Below is a small trained network, with its code and all its weights. Each question gives an input and a class and asks what happens when units are switched off, that is, made to give their printed mean instead of their output.

import numpy as np


def w(rows, s, z=0):
    codes = np.array(rows[::2]) - 128.0
    scale = np.full(codes.shape[1], s)
    scale[-1] = z or s
    return codes * scale


def f(y):
    return np.maximum(y, 0)


def log_softmax(a):
    a = a - a.max(-1, keepdims=True)
    return a - np.log(np.exp(a).sum(-1, keepdims=True))


def net(x, mask):
    res = np.array(x, float).reshape(1, 6) / 4 @ E
    y = f(res @ A[0][:, :-1].T + A[0][:, -1])
    res = res + np.where(mask, y, B[0][:, -1]) @ B[0][:, :-1]
    return log_softmax(res[-1] @ U[:, :-1].T + U[:, -1])


A, B = {}, {}
E = w([
[70,172,134,33,165,201,101,207,201,159,195],'x0',
[21,124,99,9,94,116,38,177,80,75,72],'x1',
[182,146,82,208,128,97,91,198,230,198,60],'x2',
[119,109,182,85,207,113,201,140,166,148,58],'x3',
[206,131,183,139,124,245,64,135,56,224,63],'x4',
[118,2,226,112,217,156,115,137,112,125,146],'x5',
],0.006)
A[0] = w([
[65,125,142,38,170,111,165,183,142,112,85,154],'n1',
[142,150,82,160,97,83,143,131,172,117,103,76],'n2',
[75,146,100,64,81,159,39,188,107,115,106,117],'n3',
[118,178,86,107,107,125,174,114,157,111,180,44],'n4',
[84,153,88,64,70,163,2,191,70,107,115,154],'n5',
[78,133,127,92,93,91,139,38,62,42,158,178],'n6',
[160,104,212,84,149,227,131,117,70,167,149,168],'n7',
[145,46,198,123,183,157,124,122,60,162,81,209],'n8',
[132,147,56,148,89,89,126,144,157,137,118,112],'n9',
[159,109,133,155,164,117,103,178,169,173,79,2],'n10',
[209,183,119,179,66,139,134,70,81,186,54,165],'n11',
[163,119,130,147,177,119,188,114,169,107,136,56],'n12',
[73,129,105,87,98,112,141,35,75,32,152,210],'n13',
[175,173,114,177,108,141,140,73,97,166,69,112],'n14',
[80,136,151,52,177,114,148,144,150,106,81,144],'n15',
],0.0072,0.003)
B[0] = w([
[61,203,93,136,187,145,140,182,185,198,148,240],'n1',
[83,147,86,72,144,198,80,102,175,121,171,177],'n2',
[117,171,138,162,158,90,182,198,149,170,117,213],'n3',
[166,86,179,142,98,98,126,98,85,92,114,170],'n4',
[112,171,147,213,175,73,231,216,143,208,94,233],'n5',
[182,83,171,144,97,84,148,110,87,103,70,240],'n6',
[83,154,76,68,133,201,58,94,164,89,186,241],'n7',
[128,102,97,89,95,167,92,45,127,62,158,254],'n8',
[94,134,95,111,149,175,108,119,144,129,171,184],'n9',
[163,54,166,132,83,103,139,103,71,90,106,171],'n10',
[145,148,174,189,141,41,255,223,113,165,70,246],'n11',
[121,156,123,141,131,120,138,175,120,127,117,174],'n12',
[194,65,194,165,85,82,155,123,75,109,79,247],'n13',
[133,131,147,179,142,81,215,172,96,155,87,205],'n14',
[85,179,83,106,174,136,126,161,182,173,147,220],'n15',
],0.0079,0.0071)
U = w([
[114,222,120,140,152,112,148,236,156,214,125,180],'0',
[165,28,168,136,96,87,132,100,69,93,76,2],'1',
[113,135,80,87,124,192,50,6,158,91,196,253],'2',
],0.011,0.00032)

Each question gives the input, the list of numbers given to net, and the class t.
The units are the neurons (one row each of A and B). Each row of codes is followed by its name. A weight is (code - 128) times the scale printed after its matrix; where a second scale follows, it is the last column's (A, B and U).
mask holds one flag per neuron, in row order. A switched-off neuron (its flag False) gives its mean, the last column of its row in B, instead of its output. The means were averaged over made-up inputs and are rounded, as every weight is.
A unit's drop is (log p(t) with every unit on - log p(t) with that unit switched off) / (log p(t) with every unit on - log p(t) with every unit switched off).
The circuit of an input: a set's keep is (log p(t) with only the set's units on - log p(t) with every unit switched off) / (log p(t) with every unit on - log p(t) with every unit switched off). Starting from the 12 units with the biggest drops (on a tie, the unit counted first), units are removed one at a time, each time the one whose removal leaves the highest keep (on an exact tie, the one counted first), for as long as the keep stays at least 0.8.
units of the circuit, in order: the units of the circuit, biggest drop first
unit that matters most: the unit with the biggest drop
top k neurons: the k neurons with the biggest drops, biggest first
drop when u is switched off: that unit's drop, to one decimal
input [-2,-2,5,-1,-5,8], class 1: unit that matters most	n7
input [1,-8,-6,-6,3,-3], class 1: top 2 neurons	(n1, n5)
input [-4,0,2,2,4,0], class 1: top 3 neurons	(n1, n5, n15)
input [3,-2,3,1,6,2], class 2: units of the circuit, in order	(n7, n5, n8)
input [-1,-8,3,-7,7,8], class 1: top 2 neurons	(n11, n14)
input [1,-5,-8,7,6,-5], class 2: units of the circuit, in order	(n7, n5)
input [-3,-2,3,-7,0,4], class 1: top 3 neurons	(n1, n5, n15)
input [-1,7,-6,8,4,3], class 0: top 2 neurons	(n5, n1)
input [1,2,-4,-5,1,-2], class 1: top 2 neurons	(n1, n13)
input [6,-3,-7,-6,1,-7], class 1: drop when n6 is switched off	0.1
input [7,-1,-5,-5,-6,-4], class 1: drop when n6 is switched off	0.1
input [-4,-5,4,1,-7,3], class 2: drop when n12 is switched off	-0.1
